Below is a small trained network, with its code and all its weights. Each question gives an input and a class and asks what happens when units are switched off, that is, made to give their printed mean instead of their output.

import numpy as np


def w(rows, s, z=0):
    codes = np.array(rows[::2]) - 128.0
    scale = np.full(codes.shape[1], s)
    scale[-1] = z or s
    return codes * scale


def f(y):
    return y / 2 * (1 + np.tanh(0.7978845608 * (y + 0.044715 * y**3)))


def log_softmax(a):
    a = a - a.max(-1, keepdims=True)
    return a - np.log(np.exp(a).sum(-1, keepdims=True))


def net(x, mask):
    res = np.array(x, float).reshape(1, 4) / 4 @ E
    y = f(res @ A[0][:, :-1].T + A[0][:, -1])
    res = res + np.where(mask, y, B[0][:, -1]) @ B[0][:, :-1]
    return log_softmax(res[-1] @ U[:, :-1].T + U[:, -1])


A, B = {}, {}
E = w([
[141,1,189],'x0',
[159,162,159],'x1',
[47,157,226],'x2',
[23,129,107],'x3',
],0.0075)
A[0] = w([
[180,181,126,118],'n0',
[208,30,145,129],'n1',
[2,128,110,47],'n2',
[85,75,15,164],'n3',
[125,222,185,255],'n4',
[104,13,216,160],'n5',
[59,70,210,154],'n6',
[210,82,173,253],'n7',
[140,249,186,175],'n8',
],0.014,0.0027)
B[0] = w([
[163,151,93,168],'n0',
[86,54,156,234],'n1',
[40,188,187,209],'n2',
[240,187,191,208],'n3',
[178,175,204,223],'n4',
[205,146,47,254],'n5',
[95,159,10,224],'n6',
[136,4,117,219],'n7',
[210,185,227,228],'n8',
],0.023,0.009)
U = w([
[243,140,70,184],'0',
[87,134,118,3],'1',
[157,129,255,218],'2',
[127,19,120,108],'3',
],0.0081,0.0042)

Each question gives the input, the list of numbers given to net, and the class t.
The units are the neurons (one row each of A and B). Each row of codes is followed by its name. A weight is (code - 128) times the scale printed after its matrix; where a second scale follows, it is the last column's (A, B and U).
mask holds one flag per neuron, in row order. A switched-off neuron (its flag False) gives its mean, the last column of its row in B, instead of its output. The means were averaged over made-up inputs and are rounded, as every weight is.
A unit's drop is (log p(t) with every unit on - log p(t) with that unit switched off) / (log p(t) with every unit on - log p(t) with every unit switched off).
The circuit of an input: a set's keep is (log p(t) with only the set's units on - log p(t) with every unit switched off) / (log p(t) with every unit on - log p(t) with every unit switched off). Starting from all 9 units, units are removed one at a time, each time the one whose removal leaves the highest keep (on an exact tie, the one counted first), for as long as the keep stays at least 0.8.
circuit, biggest first: the units of the circuit, biggest drop first
k most important neurons: the k neurons with the biggest drops, biggest first
drop of u: that unit's drop, to one decimal
input [2,1,-8,2], class 3: 4 most important neurons : [n8 n4 n5 n2]
input [3,-8,5,8], class 1: circuit, biggest first : [n2 n6]
input [4,-5,-8,-3], class 3: circuit, biggest first : [n1]
input [-4,5,-3,2], class 2: 3 most important neurons : [n5 n6 n8]
input [0,-6,8,1], class 1: 3 most important neurons : [n2 n6 n3]
input [4,-5,6,-8], class 3: 4 most important neurons : [n7 n1 n3 n8]
input [5,-8,3,6], class 0: 2 most important neurons : [n5 n3]
input [-6,6,-2,-3], class 2: 4 most important neurons : [n5 n8 n6 n4]
input [2,-6,6,0], class 0: 2 most important neurons : [n5 n1]
input [1,-2,-5,3], class 2: 3 most important neurons : [n5 n6 n3]
input [4,3,7,6], class 0: 3 most important neurons : [n5 n1 n6]
input [8,5,4,-2], class 0: 3 most important neurons : [n5 n6 n2]
input [6,0,1,-2], class 3: 2 most important neurons : [n1 n7]
input [-1,-6,-8,4], class 2: drop of n0 : 0.2
input [4,4,2,3], class 0: drop of n5 : 0.3
input [-3,7,-3,-8], class 2: drop of n2 : -0.1
input [-5,3,-1,-1], class 2: 3 most important neurons : [n5 n6 n8]
